Here is a tiny trained network, its code and every weight. The questions are about switching its units off for an input and a target symbol, where a switched-off unit gives its printed mean instead of its output.

import numpy as np


def w(rows, s, z=0):
    codes = np.array(rows[::2]) - 128.0
    scale = np.full(codes.shape[1], s)
    scale[-1] = z or s
    return codes * scale


def norm(h):
    return h / np.sqrt((h * h).mean(-1, keepdims=True) + 1e-5)


def f(y):
    return np.maximum(y, 0)


def softmax(a):
    e = np.exp(a - a.max(-1, keepdims=True))
    return e / e.sum(-1, keepdims=True)


def log_softmax(a):
    a = a - a.max(-1, keepdims=True)
    return a - np.log(np.exp(a).sum(-1, keepdims=True))


def net(x, mask):
    ids = ['ΔΘΠΩαβγεζημξστφψ'.index(c) for c in x.split()]
    T = len(ids)
    res = E[ids] + P[:T]
    u = 0
    for l in range(3):
        q, k, v = (norm(res) @ M[l].T for M in (Q, K, V))
        z = softmax(np.where(np.tri(T) > 0, q @ k.T / 2**0.5, -1e9)) @ v
        res = res + np.where(mask[u], z, O[l][:, -1]) @ O[l][:, :-1]
        u += 1
        y = f(norm(res) @ A[l][:, :-1].T + A[l][:, -1])
        res = res + np.where(mask[u : u + 8], y, B[l][:, -1]) @ B[l][:, :-1]
        u += 8
    return log_softmax(norm(res)[-1] @ U[:, :-1].T + U[:, -1])


Q, K, V, O, A, B = {}, {}, {}, {}, {}, {}
E = w([
[114,94,99,88,139,136,116,106,120,206],'Δ',
[89,124,97,63,151,175,172,115,136,202],'Θ',
[108,150,59,145,123,148,89,190,127,173],'Π',
[137,123,159,116,176,173,184,162,149,191],'Ω',
[121,184,85,135,135,132,156,74,142,156],'α',
[65,124,105,99,64,131,83,101,114,122],'β',
[115,128,204,109,90,83,113,127,149,81],'γ',
[103,203,165,251,145,146,110,103,139,39],'ε',
[123,182,63,174,138,146,179,155,114,175],'ζ',
[54,72,168,117,106,174,121,172,110,144],'η',
[137,131,32,152,137,148,82,90,172,65],'μ',
[116,110,103,96,95,157,227,141,119,91],'ξ',
[102,76,215,57,139,97,167,68,132,143],'σ',
[107,81,79,156,111,181,142,163,131,95],'τ',
[239,201,13,97,130,89,111,120,110,110],'φ',
[64,245,128,150,136,150,118,114,121,178],'ψ',
],0.017)
P = w([
[213,116,141,137,134,174,106,141,58,155],'0',
[89,195,78,48,6,246,208,144,173,127],'1',
[188,141,134,156,129,156,114,139,50,160],'2',
[73,168,63,113,73,233,198,81,192,108],'3',
[192,130,136,155,155,142,102,135,45,139],'4',
[55,150,54,172,69,180,191,54,216,101],'5',
[190,105,142,163,144,124,106,144,46,141],'6',
[49,130,23,133,116,101,182,76,181,88],'7',
[193,110,128,175,161,110,99,139,33,144],'8',
[34,192,40,174,181,17,183,97,223,91],'9',
[189,90,151,184,146,94,108,145,45,146],'10',
[36,148,33,182,181,1,185,112,218,103],'11',
],0.009)
Q[0] = w([
[189,181,60,180,96,96,132,135,91,42],'L0H1',
[100,81,255,121,115,81,97,152,111,80],'L0H1',
],0.062)
K[0] = w([
[196,213,39,209,102,111,68,138,127,45],'L0H1',
[91,134,254,117,69,97,142,150,144,75],'L0H1',
],0.063)
V[0] = w([
[58,133,50,129,188,3,153,137,247,155],'L0H1',
[217,188,167,186,11,157,116,89,196,164],'L0H1',
],0.0066)
O[0] = w([
[165,168,130,106,59,254,109,86,129,228,2],'L0H1',
[158,113,58,62,250,157,118,145,56,148,232],'L0H1',
],0.0032,0.0033)
A[0] = w([
[121,135,174,114,119,119,26,175,97,149,51],'L0N1',
[114,159,135,186,148,124,122,136,109,159,58],'L0N2',
[68,58,134,114,137,89,158,117,119,95,49],'L0N3',
[106,87,130,180,121,174,75,157,115,89,149],'L0N4',
[70,111,132,97,88,169,116,78,76,163,252],'L0N5',
[1,97,58,115,141,152,175,142,179,165,49],'L0N6',
[143,160,239,133,139,171,100,154,92,123,163],'L0N7',
[125,82,145,145,129,178,153,202,108,167,67],'L0N8',
],0.034,0.0036)
B[0] = w([
[51,125,138,91,122,97,42,161,53,162,149],'L0N1',
[112,195,124,162,116,132,128,102,124,156,165],'L0N2',
[101,129,107,163,183,149,112,162,75,118,179],'L0N3',
[103,92,169,160,68,98,88,126,146,112,186],'L0N4',
[109,102,103,141,120,199,144,97,80,121,182],'L0N5',
[68,145,94,3,150,123,159,145,201,62,253],'L0N6',
[112,119,196,64,175,130,164,108,145,105,159],'L0N7',
[143,155,175,159,115,132,171,198,121,177,179],'L0N8',
],0.03)
Q[1] = w([
[2,215,229,161,155,168,184,157,120,134],'L1H1',
[128,165,92,118,171,96,120,117,104,98],'L1H1',
],0.074)
K[1] = w([
[7,123,254,164,149,91,153,23,205,75],'L1H1',
[147,164,110,102,97,123,96,60,142,91],'L1H1',
],0.052)
V[1] = w([
[8,217,59,231,187,54,112,147,197,134],'L1H1',
[146,177,144,153,129,120,171,79,132,114],'L1H1',
],0.018)
O[1] = w([
[185,64,14,2,101,173,205,155,98,180,254],'L1H1',
[142,221,211,105,115,147,105,85,157,153,176],'L1H1',
],0.0049,0.0084)
A[1] = w([
[139,97,64,160,178,93,159,60,134,158,72],'L1N1',
[150,39,135,183,81,125,158,147,174,114,37],'L1N2',
[146,2,87,159,124,143,54,80,175,114,2],'L1N3',
[146,31,126,125,149,155,87,93,97,150,85],'L1N4',
[181,105,133,161,163,168,178,160,131,117,55],'L1N5',
[116,132,104,131,172,65,132,132,194,99,99],'L1N6',
[162,98,118,10,80,169,163,127,184,90,89],'L1N7',
[230,105,165,116,180,81,44,124,91,142,60],'L1N8',
],0.042,0.0043)
B[1] = w([
[72,100,88,132,150,94,130,124,153,91,147],'L1N1',
[161,160,131,146,195,143,86,212,142,63,142],'L1N2',
[131,151,168,106,39,66,156,54,55,43,135],'L1N3',
[158,68,155,113,107,190,64,105,153,93,139],'L1N4',
[150,130,89,138,161,131,106,111,62,108,140],'L1N5',
[76,83,44,137,153,112,137,113,114,132,192],'L1N6',
[134,211,148,36,108,206,159,158,150,125,254],'L1N7',
[255,155,121,52,100,83,117,155,137,163,166],'L1N8',
],0.038,0.039)
Q[2] = w([
[143,1,91,43,140,122,45,222,110,79],'L2H1',
[96,177,102,9,171,96,187,110,219,99],'L2H1',
],0.05)
K[2] = w([
[222,4,239,96,59,27,53,146,160,59],'L2H1',
[227,217,56,94,34,16,176,169,135,221],'L2H1',
],0.04)
V[2] = w([
[177,183,145,148,111,167,88,38,162,109],'L2H1',
[237,84,105,79,188,76,77,148,255,237],'L2H1',
],0.0089)
O[2] = w([
[92,152,126,137,160,178,135,193,49,99,131],'L2H1',
[111,181,206,41,120,254,160,132,112,140,253],'L2H1',
],0.0044,0.005)
A[2] = w([
[94,72,149,135,132,82,176,170,127,192,95],'L2N1',
[194,160,128,172,110,124,161,124,162,195,109],'L2N2',
[139,46,220,175,138,90,157,34,221,135,2],'L2N3',
[51,108,143,141,175,168,122,116,146,153,68],'L2N4',
[186,62,192,124,165,192,140,130,138,208,61],'L2N5',
[129,68,96,155,14,171,91,144,160,178,117],'L2N6',
[22,64,3,129,167,72,166,103,204,97,118],'L2N7',
[89,36,171,168,110,187,145,161,140,108,46],'L2N8',
],0.038,0.0075)
B[2] = w([
[142,150,165,151,95,90,170,111,160,84,149],'L2N1',
[124,98,62,192,78,151,143,97,165,98,158],'L2N2',
[135,207,144,177,161,159,6,81,201,151,156],'L2N3',
[171,105,93,108,93,90,156,72,117,155,180],'L2N4',
[126,184,154,138,217,79,173,124,163,144,147],'L2N5',
[67,204,90,145,165,109,85,198,118,180,141],'L2N6',
[4,65,74,125,195,27,121,139,173,55,254],'L2N7',
[174,47,131,131,91,167,165,111,199,149,162],'L2N8',
],0.036,0.029)
U = w([
[120,97,94,151,170,150,127,151,159,254,55],'Δ',
[99,187,115,70,117,204,156,145,154,107,175],'Θ',
[82,204,139,161,71,63,109,187,94,175,30],'Π',
[158,190,174,175,197,81,214,105,137,133,92],'Ω',
[62,102,71,116,166,77,134,124,169,78,186],'α',
[104,68,97,122,56,182,37,127,86,142,79],'β',
[155,111,209,65,205,77,79,147,90,154,34],'γ',
[134,168,156,165,148,144,59,53,184,147,202],'ε',
[131,136,64,222,72,169,185,94,135,105,108],'ζ',
[127,58,195,136,62,100,200,123,126,157,159],'η',
[153,156,170,132,87,92,115,90,69,17,53],'μ',
[152,154,89,168,190,150,114,142,20,121,170],'ξ',
[177,49,140,131,188,184,149,67,138,120,121],'σ',
[170,101,150,179,149,158,104,228,179,81,2],'τ',
[226,110,74,100,85,78,111,132,134,144,172],'φ',
[114,146,136,111,113,91,147,23,51,175,149],'ψ',
],0.0095,0.0027)

Each question gives the input, a string of symbols that net reads in full, and the target symbol t.
The units are the heads (2 rows each of Q, K, V and O) and the neurons (one row each of A and B). Each row of codes is followed by its name. A weight is (code - 128) times the scale printed after its matrix; where a second scale follows, it is the last column's (O, A, B and U).
mask holds one flag per unit, layer by layer, with each layer's heads first. A switched-off unit (its flag False) gives its mean, the last column of its rows in O or B, instead of its output. The means were averaged over made-up inputs and are rounded, as every weight is.
A unit's drop is (log p(t) with every unit on - log p(t) with that unit switched off) / (log p(t) with every unit on - log p(t) with every unit switched off).
The circuit of an input: a set's keep is (log p(t) with only the set's units on - log p(t) with every unit switched off) / (log p(t) with every unit on - log p(t) with every unit switched off). Starting from the 12 units with the biggest drops (on a tie, the unit counted first), units are removed one at a time, each time the one whose removal leaves the highest keep (on an exact tie, the one counted first), for as long as the keep stays at least 0.8.
units of the circuit, in order: the units of the circuit, biggest drop first
most important unit: the unit with the biggest drop
top k neurons: the k neurons with the biggest drops, biggest first
top k neurons in layer l: the k neurons of layer l with the biggest drops, biggest first
drop when u is switched off: that unit's drop, to one decimal
input ψ φ φ ε γ ε γ, target γ: top 2 neurons : [L0N6; L0N1]
input φ η φ Ω μ φ Θ φ ψ, target ψ: top 2 neurons : [L0N2; L0N6]
input φ β σ Π ζ ψ τ φ Π φ φ ε, target Θ: units of the circuit, in order : [L1N7; L2N7]
input ζ σ ε, target ε: top 4 neurons : [L0N6; L1N7; L2N3; L0N7]
input ξ τ α Π α γ Ω ζ ξ ε Ω φ, target Θ: top neuron : [L0N8]
input ε σ Δ, target Δ: top 2 neurons : [L0N5; L0N6]
input Ω φ ε γ ζ, target ζ: top 2 neurons : [L0N6; L2N2]
input α ξ Θ σ Π φ Δ, target Δ: top 3 neurons in layer 0 : [L0N6; L0N5; L0N1]
input Θ τ γ ε μ, target μ: top 2 neurons : [L1N3; L0N6]
input ε φ φ σ ε Θ φ, target φ: top 4 neurons : [L1N8; L0N6; L0N5; L0N4]
input ξ τ ε τ β ζ ε ε Ω, target Ω: top 2 neurons in layer 0 : [L0N6; L0N7]
input Δ ζ φ ζ α Δ φ Θ β σ, target Θ: top 2 neurons : [L1N7; L0N5]
input τ φ ε α φ ε ψ τ τ Ω τ γ, target Θ: top 2 neurons : [L1N7; L0N2]
input φ ζ ξ Θ ξ ξ φ ε φ σ, target Θ: most important unit : L0H1
input φ β η Δ ξ φ ε α η ζ ε, target ε: top 3 neurons : [L0N6; L1N7; L2N3]
input β Δ μ ε Δ γ φ φ Ω, target Ω: top 2 neurons in layer 0 : [L0N6; L0N8]
input τ ξ Π ε ε ξ τ τ ξ ξ φ γ, target Θ: top 2 neurons : [L1N7; L2N7]
input γ β τ, target τ: top 2 neurons in layer 0 : [L0N8; L0N4]
input η γ α ζ Π φ α τ ξ φ β, target β: top 3 neurons in layer 0 : [L0N1; L0N5; L0N6]
input Θ ξ φ φ γ α ζ, target ζ: top 2 neurons in layer 1 : [L1N7; L1N6]
input ε η ε Θ γ ε ζ η ε η ζ φ, target Θ: top neuron in layer 2 : [L2N7]
input φ Π γ σ σ ε μ ξ φ, target φ: top 3 neurons : [L1N8; L0N6; L0N8]
input φ β Δ ζ α τ ψ, target ψ: top 3 neurons in layer 1 : [L1N7; L1N6; L1N8]
input φ Θ ε φ Π Δ ζ η σ, target σ: top 2 neurons in layer 1 : [L1N4; L1N7]
input τ μ ε φ ε τ Θ Ω ξ, target ξ: drop when L0N6 is switched off : 0.7
input φ ε ξ Π ε α μ ε σ μ ξ, target ξ: drop when L1N5 is switched off : 0.9
input Δ Ω μ ε ε Π Θ Δ η, target η: drop when L0N8 is switched off : 0.2
input φ φ ψ β φ α ε ζ φ Π σ, target σ: drop when L0N6 is switched off : 0.7
input σ α Π ε Π, target Π: top neuron in layer 1 : [L1N7]
